m =
[[ -3.8   4.2  -7.8   4.2   4.3 -18.9  18.3  14.3  -8.5  -1.2  15.1 -24.3
    0.2 -16.1  20.7  -5.0]
 [ -3.8   4.1  -0.6   4.1 -65.4 -18.9  13.7  14.3  -8.7  -1.2  15.1 -24.2
   -0.1 -16.1  20.7  -4.9]
 [ -3.8   4.1   3.6   4.1   4.3 -18.9  18.4  14.1  -8.6  -1.2  15.1 -24.2
    0.2 -16.1  20.8  -4.9]
 [ -3.7   4.1  -0.4   4.1   4.3 -18.8  18.3  14.3  -8.6  -1.2  15.1 -24.1
    0.3 -16.1  20.7  -4.9]
 [ -3.8   4.1  -0.1   4.1   4.1 -18.8  18.4  14.3  -8.6  -1.2  15.2 -24.2
    0.1 -16.1  20.7  -4.9]
 [ -3.8   4.1  -0.3   4.1   4.3 -18.9  18.3  14.3  29.5  -1.2  15.1 -24.2
    0.2 -16.1  20.7  -4.9]
 [ 10.4   4.2   6.7   4.2   4.3 -18.9  18.3  14.3  -8.6  -1.2  15.2 -24.3
    0.2 -16.1  20.7  -5.0]
 [ -3.8   4.1  -2.0   4.1   4.3 -18.9 -40.4  14.3  -8.7  -1.2  15.1 -24.2
    0.2 -16.1  20.7  -4.9]]
The largest entry -> 29.5
Give the entry just right of -0.6.
Answer: 4.1
The smallest entry -> -65.4
The entry just right of the smallest entry is -18.9
Give the entry just right of 13.7.
Answer: 14.3

Read these off the matrix that follows.
1) Report the 1st entry in reading order.
2) Report the entry just right of -15.3.
3) Report the entry just left of -4.5.
4) Report the entry just right of -45.6.
5) Report the smallest entry.
[[-25.1  17.3 -18.6 -10.1  -8.2 -18.4  18.3  12.9 -65.0  16.2 -39.1  -7.0]
 [-25.7  -1.2 -33.9   3.1 -37.9  -2.1  12.7  16.7 -59.8  13.0 -41.3 -18.5]
 [  8.1  31.8  31.0  20.9 -25.3 -45.6  16.9 -16.1 -16.9   8.4  -5.1  47.6]
 [ -9.4 -22.1  -7.1  10.8  -0.9  22.4   0.8  -5.8   2.1   8.5   3.0 -22.5]
 [-26.0  14.2 -16.5 -10.4 -16.0 -10.8  15.3  15.6 -65.4  12.5 -40.6  -3.8]
 [ -6.5  -9.0  -5.4   3.7   3.4   3.3  21.1 -19.8   9.9 -19.8  13.6 -20.2]
 [ -9.7 -21.3  -5.7 -16.5  -3.9  15.6 -18.5  -1.2  -4.4  20.0 -19.4 -10.5]
 [  9.0  23.9  38.2   1.0 -27.5 -38.8  15.2 -15.3 -19.9   7.1  -7.1  49.1]
 [-11.3 -11.6   6.3  -6.5  -7.9   9.1 -20.3  -2.3  -3.5  15.9 -26.6  -4.5]
 [-10.5  23.9  14.3   7.1 -30.2 -32.7  21.4  -1.8 -49.3   5.8 -25.8  35.0]
 [ 37.3  11.5  23.4  44.7 -27.4   1.3  -1.0 -24.6  47.1  -8.0  23.6  16.9]
 [ 16.4  26.1  36.5  26.4 -24.2 -45.9  16.1 -17.8  -5.3   7.1   0.1
   43.8]]
1) -25.1
2) -19.9
3) -26.6
4) 16.9
5) -65.4

Read these off the array that follows. Rows and columns are numbered from 0.
1) Which number is the entry directly above 220?
2) Which number is the entry in row 2 and column 0?
3) Which number is the entry directly below the smallest entry?
4) Which number is the entry at row 1, column 2?
5) Which number is the entry in row 0 and column 0?
6) Which number is the entry just right of the largest entry?
7) Which number is the entry at row 1, column 0?
8) Which number is the top entry of the column that holds the smallest entry?
[[190 240  87 189 146 196 206 140  73 137 125 131 194 114]
 [182 224  89 151 182  97  86 176 217 152 125 166  82  84]
 [100  93 106  89 195  91 109 162 205 183 125 163 151 223]
 [125  65 101 124 150 161 190 143 120 171 125 136 214 241]
 [122 126 102  82 218 103 156 130 128 181 125 114 223 227]
 [148 109  96 208 101 249 221 143  97 143 125 152 219 195]
 [208 234  83 207 126 183 149 173 167 129 125 174 105  63]
 [131 154 100  68 218  74 117 132 154 173 125 130 191 203]
 [159 220  94  96 238  82 142 126 105 155 125 105 201 160]
 [133 144  99  78 225  61 102 145 191 174 125 147 157 199]
 [143 196  97 107 186  85  77 174 228 158 125 172  95 145]
 [141  73  97 191  91 240 196 152 143 158 125 169 164 197]
 [100  52 106 124 158 153 163 146 142 172 125 153 196 239]
 [178 240  90 163 167 121 117 167 200 134 125 167  87  82]]
1) 154
2) 100
3) 240
4) 89
5) 190
6) 221
7) 182
8) 240
